[128 = 0]
[159 114  84 156 145 182 137 142  85 155 163 128 170 183 133  96 117  96
  91 156 153 145 146 156 134 168 152 143 155 120  69 147  58 205 165 119
 178 135 129 112 242 117 124 189 145  76  97 104 169 174 137  81 142 161
 122 126 127 108 196 113 146 102 164 112 233  91  87 143 158 111 122 181
  74 128 146 162 156 163 109  50  65 125 155 204 131 130 142 157 124 173
 128 134 143  92 125 140  89 162  97 129 129 136 139 101 184 124 185 157
 117 159  33]  9
[104 156 137 121 123  98 100 110 166 105 113 136  97  87 127 134 133 141
 166 166 119 113 100 146 149  83  82 120 154 133 177 116 182  98 106 165
 135 116  99 130  47 105 120  62 154 171 138  96  64 118 143 165 117  98
 131 154 116 120  95 132 123 148  74 138  63 130 132 124 122 131 122  96
 131 117 137 116 133 101 153 133 182 126  99  77 156 119 108 131 131 131
 124 147 135 162 103 112 153 128 158 159 135 143 170 135  60 136  47 112
 138  81 192]  2
[114 120 136 123 113 153 105 143 128 134 146 113 162 105 123 134 127 137
 124 102 141 133 151 119 111  89 116 136 111 118 126 114 114 158 145 172
 150 126  98 107 152 154 136 131  84 118 119 179 163 147 135 117 162 124
 118 136 147 111 130  96 140 105 136 116 128 154 104 117 121 137  98 148
 122  90 116 136  70 158 144 133 140 115 123 139 104 183 120 113 131  86
 148 144  81  95 131  94 147 161 113 134 103 140  65  72 140 107 129 126
 156 157 144]  7
[125 128 114 139 127 156 105 146 124 140 152 116 168 138 115 103 128 126
 113 154 151 135 142 141 135 125 121 133 143 122 117 126 107 163 145 157
 158 124 102 110 166 125 116 143 117 113 108 110 128 169 158 125 144 127
 125 144 134  98 146 107 139 116 141 114 160 130 100 134 146 128 105 168
 112 103 133 139 105 158 138  94 133 133 127 165 115 155 128 128 129 123
 138 146 123 116 113 109 127 161 120 143 116 124 106  95 127 105 125 140
 142 132 123]  7
[123 141  77 145 145 116 127 107 120 119 119 155 111 150 126 102 119 103
 134 175 117 129 104 164 152 144  84 106 182 147 138 152 151 122 111 134
 145 131 135 124  91  94 110 125 176 136 117  66  97 136 136 135 114 119
 161 130 110 117 136 135 135 153 118 147 152 120 120 145 131 101 128 128
 101 137 158 125 163 104 135  92 132 132 123 131 155 111 131 160 138 165
 120 141 165 147 100 132 109 124 141 139 139 124 194 136 101 141  88 112
 124  93 122]  4
[ 99 122 192 111  96 107  72 132 182 120 116 132 125  39 141 156 133 160
 174  94 140 119 141 126 119  38 138 156 107 100 167 104 139 146 122 174
 148 103  98 119  92 145 141  78  73 146 151 232 145 100 110 164 117  97
 108 138 138 147  76 107 126  99  96 129  40 162 139 104 104 146 108  99
 155 100 110 123  70 116 152 195 184  91 111  84 108 164 100 116 123  67
 145 128  70 110 129  90 179 140 121 158 105 145  87  98  89 119  73 123
 147 111 185]  6
[ 92 148 153 112 109  93  93 124 167 107 109 135 109  69 130 152 126 150
 176 115 126 113 123 126 136  62 109 137 122 113 170 103 172 118 116 174
 140 110  91 113  78 139 134  62 118 156 147 165 107 106 137 163 124  96
 128 142 121 136  90 116 127 123  78 145  37 149 133 111 116 129 117  97
 164 106 119 119  83 101 156 162 190 112  92  67 125 150  99 120 134  84
 131 146  96 136 115  93 166 140 145 157 118 146 123 121  61 137  43 113
 145 105 191]  3
[154 126  78 152 163 147 151 136  91 128 135 143 139 184 117  97 123  98
 109 193 125 139 122 157 145 186  95 121 162 143 101 136 107 167 145 142
 169 154 132 127 162  80 108 173 170 102  95  81 128 148 149 117 156 151
 142 132 133 104 182 124 148 125 132 126 190 101  96 141 144 114 127 181
  44 125 150 143 173 139 135  53  98 139 129 166 149 126 151 152 142 177
 117 142 161 119 116 126 103 152 119 128 144 126 159 110 142 135 139 144
 124 130  64]  6
[113 178  60 143 140  97 151 101 110 105  95 177  71 174 137 113 105 101
 150 186 105 111  79 163 175 150  86 104 192 148 126 152 176  84 103 101
 122 129 133 121  70  74 119  86 206 164 133   5  62 120 158 131  78 100
 172 132  76 130 155 152 118 174  85 172 129 100 136 145 153  76 157  96
 157 166 165 117 179  50 122  71 136 145 106  98 166  80 123 167 137 172
  94 146 185 175  98 148  89 119 174 156 158 123 255 201  64 175  70 113
 104  84 102]  0
[110 162  98 141 134 103 114  96 144 111 114 158  94 132 132 114 122 116
 154 192 116 116  87 169 165 112  84 109 190 144 155 142 175  97 105 138
 141 121 116 131  58  78 111  75 193 162 130  46  59 128 145 147 101 104
 152 148  98 116 126 143 125 161  82 148 117 111 126 140 138 109 135  98
 120 137 152 120 167  90 139  92 156 132 108 101 165  93 117 157 132 161
 114 147 175 167  93 133 120 123 165 156 149 135 224 158  57 153  49 112
 122  77 144]  2
[ 92 171 100 139 115 112 123  81 147 107 111 182  69 111 143 116 118 121
 153 185 109 108  73 170 153  89  59  87 202 153 170 156 181  76  89 134
 118 125 126 137  14  84 119  74 176 192 135  31  67 125 126 139  90  82
 168 149  98 110 100 139 113 178  80 147 107 135 135 139 123 109 133  78
 151 144 167 103 150  81 138 108 168 130 106  82 162  93 117 154 129 149
 115 145 175 177  91 132 114 118 184 162 149 133 220 139  50 153  53  93
 129  74 163]  0
[107 170 102 135 128  98 120 107 140 110 102 146  79 141 127 107 123 116
 151 189 116 111  79 153 169 127 109  93 194 145 152 141 181  59  86 101
 104 108 127 130  31  90 116  72 182 185 136   1  28 128 170 157  66  94
 157 142  79 123 115 159 103 186  97 156 111 113 155 141 154  96 150  92
 181 161 154 107 161  71 122 106 155 151 113 103 153  75 123 148 125 134
  98 134 186 191 100 156 109 104 182 160 148 110 235 199  45 141  74 118
 112  61 151]  0
[114 107 171 117 105 151  91 149 147 138 148 102 164  96 124 138 138 153
 133  93 151 134 155 114 106  81 144 144 103 108 139 106 106 160 141 170
 145 116 101 114 151 159 137 134  67 119 127 203 157 142 129 137 150 125
 104 136 152 120 100  99 131  93 137 108 103 157 119 114 118 151 101 142
 129  88 108 133  66 164 143 161 149 114 126 132  95 177 116 102 122  71
 150 134  72  97 137  94 163 153 109 138 100 137  81  81 135  94 132 136
 155 144 165]  7
[138 131  59 154 151 133 144 131  97 133 123 144 134 190 113  79 115  96
  97 176 128 136 117 159 156 192 117 109 169 146 105 161 122 127 122 108
 133 136 151 121 150  83 101 153 175 104 109  29 106 155 159 123 114 127
 162 117 111 107 157 137 135 148 153 144 195 116 121 154 151  95 131 171
 108 151 154 129 159 116 125  67 103 148 135 175 138 105 143 155 140 172
 118 135 178 141  99 141  86 128 123 123 140  96 178 149 130 133 136 125
 117 101  92]  5
[102 134 137 117 113 114  96 129 145 111 121 128 125  84 132 155 125 140
 161  89 126 123 135 124 124  65 105 136 118 115 154 110 149 149 126 179
 152 118  93 106 111 138 142  94 110 135 138 191 136 113 125 141 143 109
 127 134 133 133 103 102 138 108 100 142  80 148 119 104 109 133 110 113
 139  97 119 130  85 118 151 156 164 104 108  89 121 169 107 127 134  91
 142 147  83 108 128  92 160 144 128 147 109 152 101  91 109 129  70 115
 150 134 164]  5
[ 97 125 133 120  99 133  98 122 141 121 126 140 131  75 139 149 122 138
 144  71 132 126 145 123 108  60 112 132 124 116 147 124 131 151 127 167
 144 117 108 104 115 152 145 108  84 134 138 207 171 120 106 130 138 105
 129 127 138 130  99  98 134 105 120 135  94 168 119 109 101 132 104 109
 151 101 120 124  70 128 145 170 159  99 119 107 109 179 109 125 130  83
 149 138  79  97 130  89 154 145 120 140 101 147  78  83 125 119  97 107
 154 139 162]  6
[137 117 110 136 130 175 127 140  94 142 163 115 173 155 126 125 124 118
  97 112 144 141 153 127 110 128 124 133 120 124  99 125  85 185 158 153
 159 137 107 108 198 152 137 176  84  94 105 158 176 156 133  88 173 154
 123 130 146 105 160 100 145  98 155 111 189 127  90 125 131 132 109 164
  90  96 129 149 109 173 128  91  98 124 142 172 115 172 131 132 128 123
 142 143 107  87 140 116 120 162 104 120 112 142  76  75 180 107 169 141
 143 171  92]  8
[110 167  70 144 137  98 142  95 123 108 102 175  81 157 139 110 108 103
 147 175 107 114  84 166 165 130  85 103 189 146 135 157 171  88 103 113
 128 127 139 124  71  79 117  89 202 161 133  24  74 121 139 133  85  99
 170 131  83 126 139 146 122 168  93 169 127 110 134 144 143  85 147  97
 146 161 167 119 165  59 127  80 142 135 107 104 165  81 120 168 136 173
 105 143 187 177 101 143  99 117 168 150 152 125 233 174  66 168  67 105
 110  81 120]  1

[124  94 116 117  77 126 106 102 105 132 197 123 143 130 115 139 123 140
 125  72 129 116 148 131]  7
[140 168 144 145 188 139 114 191 159 148  22 125 123 130 138 117 130 178
 141 214 134 130  80 140]  1
[130 168 141 143 161 138 156 192 145 149  55 144 107 129 142 112 133 174
 143 211 143 128  74 138]  1
[128 170 137 142 176 142 142 184 148 151  58 152 106 130 142 115 132 158
 141 221 143 124  70 139]  1
[131 148 137 137 132 136 140 175 125 142  64 137 115 128 140 118 131 180
 138 168 137 122  83 135]  3
[133  90 125 118 105 122  53  95 125 126 171  97 136 130 106 144 121 176
 120  73 119 126 180 134]  7
[122 125 132 131 110 137 154 152 119 137 126 147 119 128 132 128 131 151
 136 152 144 118 103 135]  4
[132 162 140 142 158 137 135 171 146 151  47 141 113 129 141 115 132 174
 144 189 137 124  74 136]  2
[133 156 144 141 140 139 146 175 139 147  47 138 115 128 140 116 132 166
 138 193 137 120  81 136]  3
[131 143 137 141 104 134 126 164 146 146  47 128 122 128 133 119 131 191
 133 167 133 124  96 135]  3
[138 110 132 127 123 128  41 101 139 143 140  93 163 131 104 139 122 187
 126  88 120 127 155 139]  6
[121  80 114 113  71 126 116  81 101 125 212 119 145 129 120 141 124 128
 122  58 129 118 152 127]  9
[123  81 117 113  68 119  90  81 102 124 200 107 154 128 116 138 123 139
 121  45 119 122 165 126]  9
[148 133 154 143 145 129  63 157 158 142  28  91 148 128 118 117 129 218
 134 146 122 131 123 138]  4
[143 158 150 148 171 135  93 166 162 154  36 117 126 129 130 117 132 192
 138 178 128 132  92 139]  2
[125 125 128 124 109 133 135 130 118 125 162 135 133 129 124 131 127 159
 131 134 140 122 123 134]  5
[133  95 124 115  95 122  60  94 120 129 160  91 164 130 109 140 120 181
 122  60 119 126 168 132]  8
[140 156 144 142 156 131 119 169 153 148  36 120 124 129 134 116 131 171
 141 165 132 129  93 136]  2
[137 173 145 148 199 140 125 193 168 151  37 133 118 130 136 114 132 174
 141 232 135 129  94 141]  0
[140 149 145 140 134 135  92 170 152 145  34 118 130 128 130 117 131 196
 139 179 129 128 103 139]  3
[130 122 133 128 107 133 122 138 126 138 113 135 135 129 118 130 128 172
 132 141 136 123 130 133]  5
[114  90 109 112  73 125 152  84 103 125 229 137 130 129 123 142 124 112
 124  62 136 119 128 129]  8
[132 138 140 132 110 135 135 150 130 136  58 136 126 128 128 124 129 172
 137 149 138 121 116 135]  4
[112 112 111 115  94 133 155 117 104 136 209 152 122 130 129 136 125 118
 129 109 143 116 136 133]  6
[152 154 158 148 172 134  27 160 180 150   1  80 147 129 124 116 129 232
 136 183 116 134 132 141]  2
[126 155 137 139 139 140 173 151 131 146  54 155 106 128 144 116 133 147
 144 186 143 119  60 133]  3
[126 106 120 117 103 129  94  90 122 131 177 111 145 130 115 141 123 158
 123  85 131 123 155 134]  7
[135 143 139 143 124 133 141 152 135 142  20 130 120 128 134 123 131 189
 137 168 135 124 102 136]  4
[125 168 137 141 168 142 171 179 144 153  75 162  99 130 146 115 133 145
 144 228 146 122  67 139]  0
[117  92 113 112  87 125 125  96  98 128 208 132 129 129 123 143 124 122
 124  69 135 120 136 128]  8
[125  78 119 115  65 119  98  80 103 122 199 110 149 129 113 139 123 144
 120  32 123 121 158 126]  9
[122 100 118 113  91 126 101  96 110 131 192 124 147 130 106 143 124 146
 123  67 130 120 151 134]  7
[136 162 142 144 169 138 114 183 152 150  39 137 112 129 138 118 132 183
 140 207 135 127 102 132]  2
[134 155 146 142 159 137 132 176 151 147   2 127 118 129 135 117 132 172
 140 181 135 126  79 137]  2
[135 156 144 142 155 136 123 169 142 149  44 130 119 129 136 116 132 183
 139 185 135 125  90 137]  2
[118  76 112 113  68 124 132  88  96 126 219 123 144 129 117 140 124 128
 119  48 132 119 133 128]  9
[126 110 122 121 126 130  89 115 120 136 164 117 149 131 111 141 124 148
 125 101 137 123 154 135]  6
[135 154 142 140 150 137 124 143 155 147  60 129 125 128 135 118 132 183
 141 175 133 125  93 137]  3
[126 170 138 147 173 145 149 185 159 152  66 147 103 130 142 120 133 161
 145 218 142 126  79 140]  0
[120  97 113 114  79 123 102  88 103 128 205 131 148 129 115 142 123 133
 122  46 129 121 155 129]  8
[138 169 147 147 182 139 114 177 163 154  63 126 119 129 132 114 132 183
 140 201 134 129  91 138]  1
[131  91 119 108  75 120 101  78 106 124 171 108 150 129 116 139 124 139
 122  42 126 114 150 128]  9
[139 147 139 137 128 133 115 163 141 142  63 136 131 128 128 121 131 195
 135 156 130 124 103 138]  4
[137 156 142 146 164 135 113 153 141 148  15 120 123 129 137 117 132 180
 142 209 131 130  87 138]  2
[124 176 136 142 171 144 148 190 140 144  58 153 104 130 145 120 133 153
 143 211 146 126  59 138]  1
[144 142 149 136 138 132  85 155 146 142  34 114 147 128 125 122 131 209
 135 146 125 127 110 135]  4
[131 168 142 147 185 141 119 181 161 156  30 136 121 130 135 115 132 171
 143 205 135 127  76 140]  0
[135 138 142 140 124 134 119 164 141 147  88 110 124 128 132 120 132 186
 136 168 134 128 100 136]  3
[116  98 112 116  78 124 132  93  98 129 217 134 136 130 121 142 124 127
 124  72 134 118 138 129]  8
[137 163 144 146 179 136 116 181 153 152  38 132 120 129 137 117 132 189
 141 206 132 129  92 139]  1
[132 131 137 129 115 134 111 135 130 137  85 131 136 129 124 128 129 186
 133 134 132 123 121 136]  4
[124 134 128 121 136 134 153 140 123 141 112 146 119 129 133 125 130 165
 135 143 142 120 106 133]  4
[120 141 111 114  79 124 122  99 105 131 197 131 136 130 117 139 124 131
 127  59 132 120 136 134]  8
[131 177 146 145 179 143 139 186 151 153  25 141 109 130 136 116 134 169
 145 222 139 126  88 139]  0
[140 157 152 143 164 137 101 172 158 148  35 119 124 129 133 115 130 193
 141 192 131 128  86 138]  2
[145 128 148 141 124 131  60 143 156 143  48  96 152 128 118 123 128 210
 133 139 122 129 124 138]  4
[131 193 139 143 180 145 141 172 156 151  40 147 105 130 139 115 133 160
 143 218 144 123  77 133]  0
[123  89 120 127  85 124 104  86 106 127 207 115 149 129 116 140 122 104
 123  44 127 121 157 131]  8
[104 145 114 125  92 141 251 169  90 138 159 211  79 127 150 122 134  97
 141 175 162 112  51 132]  4
[135  86 128 117  90 119  52  79 123 130 156  92 169 129 106 140 123 166
 119  37 114 126 177 131]  8
[114  98 113 110 127 128 156  99  99 129 214 143 130 130 122 141 123 113
 125  72 140 116 139 130]  7
[134 174 147 144 194 141 119 186 170 155  21 132 117 130 135 118 132 175
 143 219 139 128  90 140]  0
[136 158 146 145 171 137 121 181 150 152  21 130 117 129 136 117 132 180
 144 193 135 127  85 139]  2
[119 104 118 116  92 126 105 108 108 133 197 129 145 131 117 142 123 149
 124 110 134 120 137 135]  6
[142 172 149 143 198 138 104 180 171 154   1 119 122 130 132 116 131 191
 142 207 129 129  93 141]  1
[124 102 119 112 100 126  94 110 117 134 192 115 147 130 115 140 123 148
 126  78 128 122 148 129]  7
[127  82 120 118 105 125  81 103 136 134 172 117 150 130 120 145 123 149
 124  81 128 123 155 133]  7
[134 166 142 144 175 134 129 176 157 153  31 141 115 129 137 116 132 184
 142 199 138 128  89 139]  1
[131 152 141 142 147 136 141 175 150 148  61 137 117 129 140 115 132 173
 141 191 137 124  83 136]  2
[118 113 113 117 100 134 143 109 110 134 202 143 134 130 119 141 124 135
 127  94 138 118 138 134]  6
[132 143 134 134 116 135 119 165 135 145  56 134 132 128 132 121 131 163
 136 169 135 124 108 135]  4
[140 161 148 148 166 133 108 175 155 154  25 112 123 129 135 115 131 198
 137 190 133 129  98 138]  2
[124 124 127 123 107 133  77 122 123 139 150 132 136 130 123 131 128 153
 125 115 137 120 129 134]  5
[112 107 114 117  93 127 138 106 112 135 197 142 136 131 119 137 124 130
 124  90 137 118 135 134]  6
[123 106 118 119  97 130 106 105 118 137 155 125 145 130 115 139 122 145
 125  95 133 122 145 134]  6
[118 158 129 139 145 142 197 177 129 155  81 173  93 129 148 117 133 130
 144 225 149 119  66 132]  2
[127  84 121 111  86 121  83  77 109 126 183 100 156 129 113 142 123 147
 122  43 125 122 161 127]  9
[117  92 104 112  77 128 126  90 102 132 202 131 139 129 118 138 124 133
 124  67 133 118 145 131]  8
[111 171 126 141 168 145 227 192 124 152 115 189  80 130 156 119 135 111
 151 218 157 116  52 137]  0
[113  94 109 108  66 126 155  91  83 124 228 147 130 130 127 139 124  99
 125  61 136 109 132 126]  8
[121 188 134 141 167 146 180 190 148 151  64 162  97 130 144 113 134 126
 145 255 148 123  68 140]  0
[122 120 116 114  65 123 111  96 103 125 204 121 135 129 113 139 123 137
 123  59 128 119 150 125]  8
[132 170 144 143 173 142 148 179 151 151  35 156 110 129 139 116 132 167
 142 217 142 124  76 139]  1
[138 178 146 148 198 140 112 188 166 152  10 128 121 130 136 116 132 204
 144 223 125 128  93 142]  0
[133 141 141 134 128 134 112 161 144 137  78 128 130 128 128 122 130 184
 134 149 133 126 106 136]  4
[117  89 110 114  73 120 123  89  99 120 191 124 146 129 118 139 123 132
 120  37 127 119 149 125]  9
[108 187 128 137 163 147 237 188 124 152  95 201  76 130 156 117 135  95
 148 255 161 117  46 137]  0
[136 172 148 147 194 141 111 185 165 156  12 126 119 130 135 115 132 182
 141 226 130 128  93 141]  0
[122 143 129 129 105 136 167 145 115 136 120 150 118 128 134 124 131 151
 134 140 142 118  93 134]  4
[131  99 124 128 157 129  72 107 130 132 153 106 155 130 110 138 123 179
 126  99 121 127 155 136]  6
